The symbols move the points like this.
at | zi vu ra ve su bu
fomo | vevo duso bogi nazu sudu bevi
vofi | nuta nuda nage bise senu kovo
gesu | mulo desi muba duso doge lala
buru | buba dube dobo kovo fefa zali
rola | nose fefa nuda nuta dobo buba
sena | pafa kulu luva nuku side bise
bofo | pela mopi gome tene vatu ruga
zevi | fopi saki zali buru giro lini
doge | dume mulo duso vevo mabu gesu
fazu | bego nune ruga bofo niko fuge
lini | saki - rabu zali zevi -
mabu | muba dume vevo vofo bevi doge
tilo | dumu loru mulo dume lala seto
bezu | medo gebe kifu muna zilu niti
pize | muna kifu dumu desi seto nile
vofo | buta sudu sagu tuke bogi vevo
tigu | ruga pepi vatu meke mopi niko
pore | fora tuke - - - mibo
zali | dube genu rola dobo buru rabu
bise | kulu luvu pera luva sena nage
fopi | giro zevi dube buba rabu saki
pera | vuvo side nado ripo luva pafa
pome | gepa ripo sofo fuge tifu kabe
seto | loru muna desi mulo tilo pize
buba | fefa buru kipe nuda rola dube
nuda | vofi kovo rosu luvu nuta kipe
niti | gebe nako vela kifu bezu tene
nuku | nado leda gepa novo kabe luva
meke | gome rute niti bezu dofu vatu
nune | fazu fuge tigu mopi bego zame
niko | pepi bego bofo vatu tigu fazu
giro | rabu fopi buru fefa genu zevi
dumu | lala tilo doge mabu desi loru
kovo | nuda kipe zuru nage vofi dobo
sudu | vofo vevo nazu mibo buta fomo
duso | fomo bevi buta temi vevo muba
dume | mabu doge fomo sudu muba mulo
kulu | sena bise vuvo leda pafa luvu
kabe | ripo nado novo sofo pome nuku
nako | niti tene zilu nile gebe dofu
mopi | bofo ruga meke dofu pela tigu
pafa | side sena leda nado pera kulu
medo | zilu bezu pize seto vela gebe
tifu | novo gepa fuge fazu laki pome
vatu | rute pela tene niti meke bofo
loru | tilo seto gesu doge dumu muna
rute | meke vatu nako gebe gome pela
novo | laki tifu nune bego sofo gepa
nuta | senu vofi luvu kulu zuru nuda
gebe | bezu niti nile pize medo nako
bogi | temi buta tuke fora nazu vofo
luvu | bise nage side vuvo kulu rosu
ruga | mopi tigu rute gome bofo pepi
lala | desi dumu dume muba gesu tilo
dobo | kipe nose nuta zuru kovo rola
luva | leda vuvo ripo gepa nuku pera
vuvo | luva pera kabe pome leda side
dube | buru zali nose kipe buba genu
rabu | genu giro buba rola zali fopi
zuru | rosu senu kulu pafa nage nuta
nose | dobo rola vofi senu kipe fefa
nage | luvu rosu pafa pera bise zuru
nado | kabe nuku tifu laki ripo leda
bego | niko fazu mopi pela pepi nune
desi | gesu lala mabu bevi mulo dumu
fuge | nune zame pepi ruga fazu sofo
mibo | tuke sagu - - pore nazu
ripo | pome kabe laki zame gepa nado
side | pera pafa nuku kabe vuvo sena
temi | nazu bogi pore - sagu buta
nazu | sagu temi fora - mibo bogi
rosu | nage zuru sena side luvu senu
nile | kifu vela loru dumu pize zilu
sofo | zame laki bego pepi fuge novo
muna | seto pize lala gesu loru kifu
fefa | rola buba kovo vofi nose buru
zilu | vela medo muna loru nile bezu
mulo | doge gesu bevi fomo dume desi
tuke | pore mibo - - fora sagu
senu | zuru nuta bise sena rosu vofi
tene | nako dofu medo vela niti gome
saki | zevi lini genu dube fopi -
bevi | duso muba vofo bogi fomo mabu
pela | vatu bofo dofu nako rute mopi
genu | zali rabu fefa nose dube giro
pepi | tigu niko pela rute ruga bego
laki | sofo novo fazu niko zame tifu
buta | bogi vofo mibo pore temi sudu
dofu | tene gome bezu zilu nako meke
kipe | kovo dobo senu rosu nuda nose
vela | nile zilu seto tilo kifu medo
zame | fuge sofo niko tigu nune laki
vevo | sudu fomo temi sagu vofo duso
kifu | pize nile tilo lala muna vela
sagu | mibo nazu - - tuke temi
muba | bevi mabu sudu buta duso dume
fora | - pore - - - tuke
gepa | tifu pome zame nune novo ripo
gome | dofu meke gebe medo tene rute
leda | nuku luva pome tifu nado vuvo

In the rows, 51 means zero.

The rows follow the links: the fewer symbols apart two points are, the more alike their rows tend to be.

Each row is also shifted at random along 7 hidden directions that mean nothing.

Rows with their points:
60 56 51 61 52 48 50 46 55 53 52 47 52 47 49 53 56 52 43 49 53 58 48 48 45 48 59 46 51 52 52 51 50 50 49 51 57 46 55 53 58 53 54 45 44 43 52 45 59 46 49 56 58 50: zilu
37 57 61 39 51 52 57 39 50 59 51 47 44 51 59 44 45 38 57 60 56 28 57 47 49 54 44 43 54 43 53 34 72 43 52 67 49 54 30 56 56 39 63 52 43 60 54 43 52 67 44 51 54 58: dume
47 51 53 46 49 48 47 39 55 50 53 45 46 58 56 45 51 39 52 67 50 38 52 51 56 59 51 44 57 43 49 41 66 45 55 56 42 58 35 67 48 42 57 52 45 61 55 40 49 64 49 51 55 60: sagu
43 51 56 52 51 45 46 39 49 45 48 49 50 54 52 51 59 52 56 44 53 45 49 43 52 48 52 55 54 55 57 47 59 58 55 43 44 56 51 57 46 57 54 46 51 58 57 49 48 49 51 48 56 48: temi
85 45 38 58 53 42 39 41 57 47 53 43 53 41 54 45 69 46 34 64 50 69 45 49 47 43 66 41 65 57 40 50 46 46 53 41 39 44 38 69 44 43 53 38 33 44 53 31 46 56 52 57 53 63: bogi
38 48 58 47 56 65 51 75 48 68 46 55 49 51 42 59 45 41 58 37 54 38 49 49 53 27 51 63 53 56 46 40 35 63 58 54 47 56 55 13 41 55 48 58 69 50 50 51 49 38 53 40 44 42: ripo
52 54 56 51 51 53 57 50 42 60 57 57 58 40 53 47 41 62 63 36 53 49 58 58 46 47 48 55 46 48 64 56 64 49 52 58 57 45 46 54 55 45 48 58 53 61 50 64 55 50 49 50 51 42: fefa
44 54 43 49 51 47 55 36 45 55 61 55 58 34 61 46 51 61 42 51 49 54 58 55 44 51 47 39 51 45 52 52 63 43 41 57 56 40 40 65 59 44 49 48 37 55 46 53 53 61 49 65 49 53: buba
47 57 67 52 53 51 45 43 49 60 51 49 51 29 52 43 50 47 70 34 62 44 47 48 47 31 44 51 49 52 59 46 61 44 61 53 40 50 29 49 43 32 54 54 47 73 61 53 52 52 46 46 54 53: pore
45 47 58 47 54 59 55 74 44 56 44 57 54 44 49 51 46 58 69 34 57 56 53 52 49 35 50 69 50 63 55 57 40 57 60 48 47 50 53 30 41 48 47 57 64 51 50 65 44 42 55 38 43 46: leda
54 48 39 64 52 47 43 59 59 37 49 48 54 48 48 54 64 59 39 57 48 84 44 53 52 53 60 50 53 61 41 66 29 49 50 35 49 47 62 57 46 52 44 44 46 38 52 50 49 46 58 57 49 60: niko
65 48 45 55 52 51 35 41 52 59 60 52 56 38 47 52 58 43 42 44 48 45 44 52 55 31 50 43 56 47 44 44 50 53 53 46 37 53 41 50 38 48 45 51 50 67 55 41 50 49 52 57 51 51: novo
54 52 48 49 51 54 55 48 47 61 58 56 55 56 51 53 44 52 48 50 47 39 56 55 51 52 51 50 51 43 55 46 60 55 47 60 58 50 53 50 56 57 50 56 56 54 46 51 55 50 50 54 52 42: rola
70 55 62 43 51 60 47 44 57 49 54 63 47 48 43 67 50 43 50 36 55 23 43 43 66 50 9 39 28 42 48 53 41 52 37 49 53 70 66 19 54 66 50 59 62 78 56 65 57 57 48 59 48 54: nose
29 48 48 44 52 55 47 51 53 46 50 54 48 56 51 59 56 45 42 55 47 42 49 47 61 51 38 47 50 50 40 46 41 55 46 47 45 61 56 39 46 59 49 51 54 57 51 50 46 57 53 55 44 57: gepa
50 53 59 40 54 60 58 58 47 57 49 61 50 37 51 57 48 51 54 36 57 39 53 46 51 38 27 49 40 54 49 50 41 50 44 54 55 54 53 19 53 52 51 54 55 59 50 64 51 55 49 53 42 53: senu
56 51 54 56 51 48 42 42 52 54 52 45 51 55 48 49 54 44 54 50 51 43 47 49 53 45 60 53 58 50 54 43 60 56 59 49 42 55 45 60 44 51 54 51 52 58 57 40 51 47 51 48 58 47: fora
48 57 54 63 53 54 54 67 56 56 48 46 52 42 47 51 50 54 51 50 56 72 48 53 42 44 63 53 50 57 50 56 38 45 53 54 58 40 54 44 57 42 51 49 47 35 51 50 58 42 51 51 53 53: tene
50 51 45 51 53 50 59 51 40 62 55 55 61 37 57 46 49 64 50 41 51 57 60 55 40 41 61 54 56 54 57 52 58 52 49 56 57 36 45 55 55 48 48 49 46 45 44 54 51 48 51 54 49 42: kovo
51 45 44 50 52 50 59 54 37 61 54 56 60 60 53 50 46 62 55 41 46 47 61 55 46 47 70 67 62 53 62 48 63 68 55 55 57 43 56 57 51 63 48 53 61 42 43 52 48 38 54 45 52 30: zuru
33 53 44 56 51 50 55 49 43 58 58 54 60 45 54 50 48 63 46 44 46 57 58 58 44 48 62 52 55 49 56 52 58 54 48 56 59 40 52 60 56 53 45 51 50 45 45 54 54 45 52 57 51 40: saki
70 45 38 53 49 44 56 46 43 48 57 55 60 58 56 46 51 67 49 53 44 62 60 59 48 62 67 58 59 51 59 61 63 56 51 49 56 43 55 76 54 58 47 50 51 44 44 54 48 48 55 52 52 41: nuda
70 48 43 57 51 51 56 64 51 48 53 54 57 50 51 50 50 64 49 53 48 74 53 61 48 58 60 56 50 55 52 68 43 49 50 48 59 43 60 58 54 50 45 52 52 40 46 60 52 47 56 52 49 50: genu
51 48 47 55 50 53 45 53 52 59 58 48 53 54 49 45 45 44 53 61 46 50 51 63 55 51 62 51 59 43 49 47 58 48 60 57 42 52 38 65 42 39 47 59 54 59 52 42 50 52 52 49 52 51: fuge
90 41 43 49 49 47 46 47 48 46 56 56 56 53 53 45 53 57 57 53 47 55 52 59 57 56 52 56 54 51 55 63 57 52 57 44 41 54 46 70 40 49 46 55 55 63 52 55 43 55 55 48 49 52: side
42 56 57 52 50 50 59 51 52 48 47 48 47 70 51 54 47 52 57 56 52 46 54 48 51 67 58 57 51 50 59 49 60 56 52 56 61 54 63 57 62 62 59 50 55 41 51 52 56 48 50 47 59 45: muna
83 52 58 47 51 52 49 50 61 45 47 48 42 60 48 54 54 39 53 60 56 43 45 45 58 60 41 47 45 51 49 51 48 48 51 50 49 62 54 46 53 53 59 51 52 55 57 48 53 59 49 49 55 61: gesu
56 45 45 44 49 48 51 39 43 47 55 58 54 63 54 54 52 57 51 48 45 37 56 51 58 59 46 55 53 48 56 51 63 62 48 47 50 58 58 59 49 67 49 53 58 61 49 56 46 53 53 51 50 42: bise
85 41 33 54 52 52 39 56 59 54 58 48 52 48 50 48 58 38 33 72 43 63 45 60 56 47 60 41 63 48 32 51 39 44 53 48 38 50 38 60 39 39 46 50 45 50 50 32 45 58 55 57 46 64: tifu
59 47 54 54 53 60 47 73 53 59 49 52 51 52 44 52 45 44 60 48 52 55 46 57 56 40 54 61 52 54 48 53 38 53 62 50 43 55 50 36 39 45 45 60 64 54 53 52 48 43 54 41 47 50: laki
48 52 58 35 51 58 58 63 62 47 43 46 36 63 55 50 47 32 54 79 55 42 51 49 58 68 38 45 50 50 40 45 46 39 51 62 49 63 42 42 54 40 62 54 48 48 53 45 47 72 49 47 47 73: duso
27 54 45 59 51 46 53 40 39 58 60 55 64 43 55 49 49 69 47 36 46 55 59 56 42 44 64 54 56 48 61 51 66 58 49 53 58 38 52 66 55 56 45 50 49 50 46 56 55 41 52 58 54 34: lini
37 49 58 51 49 47 53 57 52 36 41 48 46 76 51 51 51 57 69 55 52 54 52 50 58 69 57 69 52 58 61 58 55 60 62 43 49 60 64 62 47 61 54 53 63 48 56 59 46 46 54 38 55 48: mibo

From each start, follow one symbol. Which point do you reach?
Answers are names.
53 52 55 47 52 50 54 48 53 50 45 47 46 57 53 52 55 45 51 56 55 45 52 43 49 53 54 51 55 54 52 44 54 53 52 53 52 53 51 49 55 55 59 46 49 45 52 45 51 54 49 49 55 53
su mabu
30 49 43 56 50 51 48 56 53 49 52 48 53 61 51 51 52 51 45 62 44 59 52 56 54 55 64 54 59 51 46 50 48 54 54 50 49 51 53 60 47 53 47 52 53 43 49 45 49 48 55 52 50 51
su bego
84 43 55 43 52 59 56 75 52 49 46 59 48 61 46 55 44 51 66 49 54 51 51 56 60 56 41 64 44 57 53 65 38 55 55 49 51 60 62 34 46 54 48 62 69 54 50 66 46 50 55 39 44 52
ve vuvo
72 58 59 50 52 47 49 35 54 51 53 48 50 33 56 45 55 48 55 48 60 49 49 46 46 47 40 39 46 50 55 51 61 38 49 53 49 49 35 58 55 37 58 47 36 64 58 51 55 63 45 57 56 61
ra doge
59 58 61 54 52 54 55 52 54 59 52 47 49 51 50 49 44 45 58 51 57 45 51 51 47 51 54 50 49 47 57 47 59 47 54 61 57 50 47 50 58 45 57 54 50 51 53 48 59 50 47 49 58 49
ra tilo
33 48 53 36 50 54 57 50 46 46 49 60 48 59 55 56 50 53 55 50 49 34 57 47 59 58 32 53 46 50 51 49 53 57 45 51 52 61 58 40 50 62 51 54 59 60 49 62 45 59 52 51 44 52
bu bise
28 49 55 46 50 57 54 71 57 41 44 53 46 60 50 53 47 51 61 60 52 60 50 55 60 63 41 58 45 56 45 61 36 47 54 48 49 60 58 42 46 48 48 58 60 51 52 63 45 56 55 45 43 62
su fuge
42 55 57 46 50 47 56 40 49 49 48 48 47 59 57 49 52 49 55 55 54 40 55 45 49 59 52 51 54 50 57 43 66 52 52 55 53 53 47 59 57 54 61 47 47 51 53 48 51 57 48 49 56 51
vu gesu
48 58 58 58 52 53 57 61 56 52 46 48 49 49 49 53 49 53 54 50 57 62 49 50 45 52 56 53 47 55 53 55 44 47 52 54 60 46 57 44 60 48 54 50 50 39 52 53 58 46 50 50 55 52
bu gebe
32 55 46 63 51 49 47 48 52 55 56 46 56 49 50 49 52 53 44 54 47 61 51 56 47 48 67 49 58 48 51 48 54 50 53 53 52 44 48 64 52 48 48 49 47 45 51 43 55 45 52 55 55 48
vu ruga
61 44 46 49 52 52 47 49 44 57 54 56 56 51 50 52 54 52 51 42 48 43 52 52 53 39 55 57 57 52 52 47 54 62 54 47 44 52 50 49 41 58 47 52 58 58 50 49 46 46 54 48 49 42
su leda
64 49 51 52 53 48 49 49 52 51 46 46 49 50 52 51 60 47 48 51 54 53 49 44 47 43 60 53 59 59 49 46 49 55 54 47 47 49 48 50 49 53 57 43 46 43 53 41 49 49 51 48 54 52
ve bogi
37 58 66 45 50 55 64 58 52 52 45 48 44 62 53 48 40 48 68 57 58 43 56 50 49 65 48 57 46 50 61 49 61 46 55 64 60 54 50 49 61 46 61 56 54 48 53 58 55 56 47 43 55 52
zi tilo
19 56 52 57 52 53 52 58 51 57 52 48 54 39 53 46 47 54 54 51 53 64 53 57 45 43 59 51 54 52 50 50 51 44 55 56 50 43 41 54 50 36 48 52 46 48 51 51 52 50 51 52 50 53
ve rute
